M = [146 114 116 138 150 108]
M[0]	146
M[1]	114
M[5]	108

arr =
[[130 124 130 125 113 140 143 135 128 127 135]
 [127 132 146 127 118 148 157 124 111 146 137]
 [129 134 141 125 115 146 154 121 109 140 138]
 [129 137 140 130 125 143 148 123 122 134 141]
 [129 134 140 127 118 145 151 125 119 135 140]
 [131 136 136 129 120 144 148 127 128 127 144]]
arr[0, 0]	130
arr[:, 7]	[135, 124, 121, 123, 125, 127]
arr[0, 7]	135
arr[0, 3]	125
arr[0, 8]	128
arr[2]	[129, 134, 141, 125, 115, 146, 154, 121, 109, 140, 138]
arr[5, 3]	129
arr[:, 5]	[140, 148, 146, 143, 145, 144]
arr[2, 8]	109
arr[3]	[129, 137, 140, 130, 125, 143, 148, 123, 122, 134, 141]
arr[5]	[131, 136, 136, 129, 120, 144, 148, 127, 128, 127, 144]
arr[3, 0]	129
arr[2, 1]	134
arr[2, 2]	141
arr[3, 6]	148
arr[1, 0]	127
arr[5, 2]	136
arr[1, 7]	124
arr[5, 5]	144
arr[5, 0]	131
arr[0, 9]	127
arr[5, 1]	136

X =
[[132 126 115 141 131 128 139 117 118 131 123 127 131]
 [104 144 137 120 124 142 113 116 141 104 133 143 118]
 [142 120 120 142 110 126 138 145 130 143 133 126 134]
 [116 141 134 128 108 134 121 133 146 114 137 140 114]
 [134 127 130 133 108 136 127 140 143 131 136 137 119]
 [136 123 116 142 130 126 140 122 119 134 125 125 130]
 [128 135 122 130 129 136 127 111 117 126 123 136 138]
 [106 138 139 121 123 142 113 113 140 109 132 139 131]
 [104 153 131 122 114 140 115 123 142 104 137 144 114]
 [113 132 127 125 126 143 117 110 130 121 134 140 139]]
X[0,-13] -> 132
X[2,-10] -> 142
X[:, 5] -> [128, 142, 126, 134, 136, 126, 136, 142, 140, 143]
X[0,1] -> 126
X[:, 3] -> [141, 120, 142, 128, 133, 142, 130, 121, 122, 125]
X[0] -> [132, 126, 115, 141, 131, 128, 139, 117, 118, 131, 123, 127, 131]
X[7] -> [106, 138, 139, 121, 123, 142, 113, 113, 140, 109, 132, 139, 131]
X[1] -> [104, 144, 137, 120, 124, 142, 113, 116, 141, 104, 133, 143, 118]
X[-1,-3] -> 134
X[3,8] -> 146
X[-5,10] -> 125
X[-7] -> [116, 141, 134, 128, 108, 134, 121, 133, 146, 114, 137, 140, 114]
X[-3,5] -> 142
X[-4,-8] -> 136
X[:, 10] -> [123, 133, 133, 137, 136, 125, 123, 132, 137, 134]
X[-8,-12] -> 120
X[-5,-4] -> 134
X[-6,-4] -> 131
X[-5,-9] -> 130
X[-1,-4] -> 121
X[-7,-4] -> 114
X[-2,1] -> 153
X[-6,-13] -> 134
X[:, 0] -> [132, 104, 142, 116, 134, 136, 128, 106, 104, 113]
X[5,-8] -> 126
X[-3,8] -> 140
X[2] -> [142, 120, 120, 142, 110, 126, 138, 145, 130, 143, 133, 126, 134]
X[0,7] -> 117
X[8] -> [104, 153, 131, 122, 114, 140, 115, 123, 142, 104, 137, 144, 114]
X[8,6] -> 115
X[-8,-1] -> 134
X[:, -11] -> [115, 137, 120, 134, 130, 116, 122, 139, 131, 127]
X[-5,-11] -> 116
X[9,12] -> 139
X[5,-13] -> 136
X[-6,-10] -> 133
X[-6,-3] -> 136

B = [142 118 129 144 118 109 119 112 149 151 120 111 132 136]
B[-14] = 142
B[3] = 144
B[9] = 151
B[4] = 118
B[6] = 119

m = [146 150 147 108 136 132 155 116 135 111 114 106]
m[0] -> 146
m[3] -> 108
m[1] -> 150
m[4] -> 136

x =
128  111  123  129  115  122  129  125  119  124  124  126  135  124  121  132
134  138  141  134  138  132  118  136  119  122  121  122  132  123  131  111
110  140  132  136  127  136  125  135  113  138  118  123  110  135  142  122
130  123  117  116  128  124  129  122  121  121  153  132  123  128  118  133
130  123  117  116  128  124  130  121  122  121  154  132  122  128  118  132
132  122  118  114  133  129  127  126  119  121  151  127  125  131  118  133
Rows and columns are counted from 0.
(0, 0) = 128
(1, 0) = 134
(5, 11) = 127
(3, 3) = 116
(3, 1) = 123
(2, 9) = 138
(3, 5) = 124
(5, 6) = 127
(1, 4) = 138
(2, 7) = 135
(5, 12) = 125
(1, 2) = 141
(3, 4) = 128
(0, 8) = 119
(2, 14) = 142
(2, 8) = 113
(5, 2) = 118
(1, 1) = 138
(3, 7) = 122
(1, 6) = 118
(1, 9) = 122
(5, 4) = 133
(4, 10) = 154
(4, 11) = 132
(1, 5) = 132
(0, 1) = 111
(1, 13) = 123
(4, 6) = 130
(4, 4) = 128
(0, 2) = 123
(4, 0) = 130

a =
[[121 135 124 121 132 128 128 128 117 129 124 124 125 122 128]
 [131 118 121 133 120 132 122 128 132 123 122 126 129 129 129]
 [113 150 138 116 122 140 126 130 115 139 147 133 131 138 131]
 [118 133 127 118 128 124 134 131 117 129 131 123 132 122 132]
 [127 133 131 125 134 134 120 125 123 132 128 137 123 130 125]]
a[0,0]	121
a[2,12]	131
a[4,4]	134
a[4]	[127, 133, 131, 125, 134, 134, 120, 125, 123, 132, 128, 137, 123, 130, 125]
a[4,12]	123
a[0]	[121, 135, 124, 121, 132, 128, 128, 128, 117, 129, 124, 124, 125, 122, 128]
a[1,8]	132
a[2,7]	130
a[1,7]	128
a[1,3]	133
a[:, 7]	[128, 128, 130, 131, 125]
a[4,13]	130
a[2,5]	140
a[2,10]	147
a[3,0]	118
a[2,9]	139
a[2,14]	131
a[4,11]	137
a[:, 14]	[128, 129, 131, 132, 125]
a[3,10]	131
a[2,0]	113
a[3,5]	124
a[2,4]	122
a[1,5]	132
a[4,7]	125
a[4,5]	134

grid =
145	134	127	107	128	122	129
138	105	124	121	128	106	117
140	104	125	124	115	136	110
128	117	133	122	141	133	114
131	112	128	128	125	124	119
120	116	134	130	144	128	118
136	115	135	123	126	114	124
Rows and columns are counted from 0.
(0, 0): 145
(2, 0): 140
(3, 3): 122
(0, 2): 127
(0, 5): 122
(4, 1): 112
(1, 5): 106
(2, 6): 110
(2, 3): 124
(6, 4): 126
(1, 3): 121
(2, 2): 125
(0, 1): 134
(1, 6): 117
(6, 2): 135

data =
[[119 130 153 140 122 149 110 109 124]
 [150 151 103 118 111 100 132 154 122]
 [116 106 104 117 135 113 119 123 150]
 [108 103 119 124 154 118 123 104 129]
 [104 134 124 136 113 122  99 131 147]
 [155 147 138  99 118 154 132 141 115]]
Rows and columns are counted from 0.
(0, 0): 119
(2, 5): 113
(5, 1): 147
(2, 0): 116
(5, 5): 154
(2, 8): 150
(3, 3): 124
(5, 2): 138
(1, 8): 122
(4, 5): 122
(2, 2): 104
(3, 6): 123
(2, 4): 135
(5, 6): 132
(3, 7): 104
(5, 8): 115

W = 124  130  126  126  155  136  125  134  155  142  153  146  137  131
W[-14] -> 124
W[-5] -> 142
W[-9] -> 136
W[-10] -> 155

A =
[[146 124 108 140 120 115 128]
 [145 125 118 127 119 118 135]
 [144 142 127 122 133 131 139]
 [111 116 142 140 123 135 117]
 [101 118 142 124 132 133 122]]
Indices start at 0.
(0, 0): 146
(3, 1): 116
(0, 3): 140
(3, 4): 123
(3, 2): 142
(0, 4): 120
(0, 2): 108
(2, 6): 139
(1, 4): 119
(1, 6): 135
(2, 1): 142
(2, 4): 133
(1, 0): 145
